[[128 131 124 132 132 121 121 131 127 134 131 125 126 129 130]
 [133 122 116 126 120 118 124 125 124 132 126 124 137 126 131]
 [138 130 120 124 123 126 121 134 126 120 128 126 126 123 129]
 [133 124 121 112 121 111 136 117 124 128 130 126 128 123 133]
 [114 132 125 131 133 124 134 128 142 132 125 124 130 136 126]
 [150 123 132 127 121 135 118 133 109 127 130 137 126 117 129]
 [128 128 125 115 116 123 136 119 127 130 124 127 125 123 131]
 [122 131 126 123 127 124 122 117 130 127 128 130 132 123 125]
 [128 129 129 127 125 133 129 130 129 130 126 131 128 128 127]
 [128 121 135 123 128 131 129 121 127 126 132 129 129 130 128]
 [126 122 143 135 133 138 136 126 119 141 130 134 127 133 128]] --> 127

[[138 121 118 137 128 127 105 130 122 128]
 [130 110 122 143 138 113 141 124 126 124]
 [130 146 133 120 151 121 128 126 126 119]
 [113 118 127 135 110 137 130 141 138 140]
 [134 105 120 121 116 131 110 139 125 135]
 [132 147 130 124 151 121 125 128 126 121]
 [131 127 147 112 113 142 114 135 130 118]
 [121 110 118 132 131 125 138 127 139 135]
 [131 133 140 134 131 132 144 126 130 137]
 [138 150 137 114 124 138 120 140 136 132]
 [111 125 131 153 137 116 145 126 122 126]] --> 137

[[136 119 127 118 136 136 128 118 132 137 131 130 130 128]
 [137 120 115 150 122 117 154 133 119 137 119 136 118 132]
 [128 130 135 115 123 136 126 125 126 132 130 133 125 122]
 [127 128 123 137 131 128 128 129 136 117 135 120 129 129]
 [128 132 131 128 141 135 121 121 145 113 141 117 128 129]] --> 122

[[114 122 124 117 135 125 121 132 138 148 120 113 130 124 117]
 [136 131 125 119 136 126 116 121 112 107 112 118 136 115 118]
 [129 128 123 125 129 126 124 123 113 101 120 131 125 123 131]
 [129 129 120 118 135 125 116 124 118 107 109 110 136 113 112]
 [115 115 127 120 130 125 125 133 139 148 127 111 128 123 119]
 [113 123 124 116 136 125 119 131 136 148 118 116 131 126 122]
 [131 129 123 117 137 126 114 122 115 108 109 113 137 114 115]
 [112 125 123 115 137 125 116 130 133 144 113 117 132 127 123]
 [112 127 118 126 128 124 126 127 127 116 118 135 120 133 132]
 [121 111 130 121 128 125 126 132 136 142 131 108 127 119 117]
 [134 131 126 118 137 126 114 122 115 115 110 116 137 117 115]] --> 132

[[120 137 138 124 129 124 128 132]
 [149 134 137 125 123 141 125 121]
 [118 119 141 139 133 118 121 135]
 [121 130 114 128 132 128 147 121]
 [116 131 111 141 130 130 149 131]
 [134 145 110 100 101 128 143 123]
 [118 125 129 115 131 115 117 112]] --> 131

[[136 120 128 134 134 126 122 134 131 118 124 132]
 [128 134 137 120 123 123 128 124 136 135 132 134]
 [143 157 117 118 116 149 123 114 104 102 133 105]
 [134 124 131 136 137 126 126 134 132 119 123 134]
 [141 157 116 122 118 148 123 114 104 100 130 105]] --> 105
---
[[136 129 121 130 134]
 [123 112 108  98 132]
 [126 130 127 138 150]] ans = 130

[[101 147 117 123 110 112 149]
 [120 125 127 123 132 101 122]
 [130 139 148 134 143 139 119]] ans = 139

[[105 143 135 116 137]
 [123 116 118 116 113]
 [150 116 121 133 107]] ans = 116

[[ 99 106 115 125 145 110]
 [131 115 108 144 141 108]
 [133 154 154 135 120 134]] ans = 154

[[147 114 146 128 147 111 114]
 [123 123 123 131 124 125 128]
 [127 106 130 140 133 107 110]] ans = 106

[[137 107 140 137 107]
 [117 135 127 123 137]
 [116 101 120 149 152]] ans = 101

[[128 129 155 129]
 [131 128 131 129]
 [129 129 152 129]] ans = 129

[[116 130 137 154 136 137 122]
 [115 119 129 145 130 126 127]
 [114 114 130 145 120 147 117]] ans = 114

[[129 136 143 109 121 127]
 [145 156 127 113 158 133]
 [116 117 111 131 147 120]] ans = 117
---
[111 139 153 140 135 153 137] | 139
[124 139  99 113 149 119 140] | 139
[117 111 129 155 122] | 111
[109 111 102 108] | 111
[122 117 104 105] | 117
[121 137 114 145 138 150 125] | 137
[126 135 101 115 124 125] | 135
[109 134 134 149 143] | 134
[118 123 102 139] | 123
[130 132 153 124 130] | 132
---
[119 141 134 130 150] | 150, 119

[[136 131 139 122]
 [153 145 127 137]] | 122, 153

[150 126 119 117] | 117, 150

[130  99 145 102 128] | 128, 130

[116 138 115 113 142 144 106] | 106, 116

[129 101 132 126] | 126, 129
---
array([[137, 114, 113, 139, 134, 139, 137],
       [114, 142, 110, 121, 140, 143, 151]]) ==> 143

array([[138, 139, 136, 121, 148, 139],
       [107, 110, 123, 108, 153, 147]]) ==> 153

array([[134, 130, 122, 131, 121, 132],
       [129, 151, 121, 135, 142, 136]]) ==> 142

array([[141, 135, 132, 139],
       [144, 132, 147, 153]]) ==> 147

array([[118, 107, 143, 116, 141, 140, 115],
       [139, 136, 116, 135, 113, 130, 141]]) ==> 130

array([[112, 139, 149, 140, 153, 133],
       [120, 122, 133, 104, 147, 131]]) ==> 147

array([[128, 131, 129, 133, 100, 132],
       [123, 117, 130, 140, 100, 127]]) ==> 100

array([[147, 133, 125, 128, 135, 141],
       [134, 117, 119, 130, 156, 155]]) ==> 156

array([[127, 115, 148, 101],
       [141,  99, 126, 107]]) ==> 126
---
array([122, 125, 145, 104]) yields 122, 104

array([139, 115, 134, 118, 117, 107, 113]) yields 139, 113

array([149, 133, 151, 112, 119]) yields 149, 119

array([155, 126, 107, 111, 139]) yields 155, 139

array([[127, 131, 127, 131, 114, 126],
       [138, 144, 115, 121, 128, 122],
       [120, 140, 106, 132,  99, 125]]) yields 127, 125

array([132, 101, 134, 132]) yields 132, 132

array([112, 133, 134, 152]) yields 112, 152

array([127, 149, 105, 120]) yields 127, 120

array([118, 139, 152, 117]) yields 118, 117

array([155, 107, 109, 154, 110]) yields 155, 110
---
(120, 113, 112, 140, 156, 124, 132) | 120
(106, 108, 103, 106, 146) | 106
(158, 135, 135, 121, 142, 127, 126) | 158
(106, 144, 114, 140, 111, 110, 103) | 106
(148, 121, 121, 156, 124) | 148
(155, 105, 130, 137, 126, 129, 158) | 155
---
[[122 108 143 109 129 104]
 [122 109 119 122 135 129]
 [125 108 128 126 143 130]] ⇒ 108

[[137 117 127 128 113]
 [134 148 154 129 124]
 [140 130 132 125 115]] ⇒ 117

[[144 120 131 129 110 106 125]
 [142  99 149 158 136 132 118]
 [139 108 149 122 143 145 126]] ⇒ 120

[[128 124 141 127 139]
 [114 120 122 120 130]
 [132 103 145 115 141]] ⇒ 124

[[134 139 127 120 120]
 [129 130 124 123 121]
 [142 142 112 112 102]] ⇒ 139

[[135 133 111  99 124 148 137]
 [108 142 126 123 111 124 108]
 [121 116 128 142 134 133 123]] ⇒ 133

[[106 114 131 107 103 117]
 [138 124 127 136 137 130]
 [116 132 122 125 118 126]] ⇒ 114
---
[[117 124 120 124 144 133]
 [148 117 119 104 132 126]
 [122 126 142 134 130 129]] --> 133, 122

[[135 119 109 137 113 143 120]
 [131 121 106 136 114 142 117]
 [132 121 107 136 113 143 118]] --> 120, 132

[138 153 126 136 132] --> 132, 138

[129 139 102 128 125] --> 125, 129

[[140 130 152 130 111]
 [142 135 132 134 143]] --> 111, 142

[100 113 149 129 111 133 108] --> 108, 100
---
[141 137 101 138 127] | 101, 141

[102 131 130 116 129] | 130, 131

[112 113 150 136 142] | 150, 150

[[131 125 122 130 131 115 108]
 [127 146 144 129 120 100 119]
 [141 136 124 125 130 118 117]] | 129, 146

[123 149 114 121 133] | 114, 149

[121 151 145 126 133 155 131] | 126, 155
---
[122 119 110 103 141] → 110

[[127 154 125 117 130 132 132]
 [135 139 135 111 152 115 143]] → 125

[[132 123 118 144]
 [104 158 109 126]
 [ 99 115 100 137]] → 118

[105 118 151 155] → 151

[[142 127 123 131]
 [129 111 143 103]] → 123

[128 138 144 149 137 141] → 144

[[147 112 140 107 129]
 [106 147 117 142 127]] → 140

[[135 145  98 128 131]
 [139 146 127 132 129]] → 98

[[115 146 147 134 108 104]
 [115 141 141 135 147 114]
 [121 119 136 122 133 116]] → 147

[154 143 109 107 123 119] → 109
---
array([123, 149, 108, 117]) gives 108
array([138, 133, 121, 102]) gives 121
array([117, 100, 135, 141]) gives 135
array([109, 139, 141, 151]) gives 141
array([109, 124, 157, 102]) gives 157
array([131, 151, 135, 138]) gives 135
array([103, 138, 119, 114]) gives 119
array([129,  99, 133, 146]) gives 133
array([139, 118, 127, 101]) gives 127
array([105, 130, 132, 128]) gives 132
---
[[123 119 133 116 123 130 137]
 [126 156 121 114 141 141 136]] gives 156

[[106 148 149 149 152]
 [136 122 140 130 114]
 [120 109 107 150 113]] gives 122

[[132 121 138 126 107 125 115]
 [134 127 114 114 132 139 126]
 [118 141 126 112 151 149 128]] gives 127

[[143 145 152 158]
 [125 125 127 124]] gives 125

[[109 155 118 125 104 141 141]
 [106 132 142 112 133 113 108]
 [118 145 140 133 125 155 145]] gives 132

[[119 146 123 117 123 124 123]
 [130 130 122 138 136 116 124]
 [131 107 128 118 117 151 149]] gives 130
---
array([155, 107, 130, 130, 125, 138]) -> 138
array([118, 141, 147, 156, 102, 110, 143]) -> 143
array([129, 150, 152, 157]) -> 157
array([151, 157, 154, 112, 153, 103, 109]) -> 109
array([138, 130, 133, 133, 129, 102, 136]) -> 136
array([153, 140, 147, 106, 150, 154]) -> 154
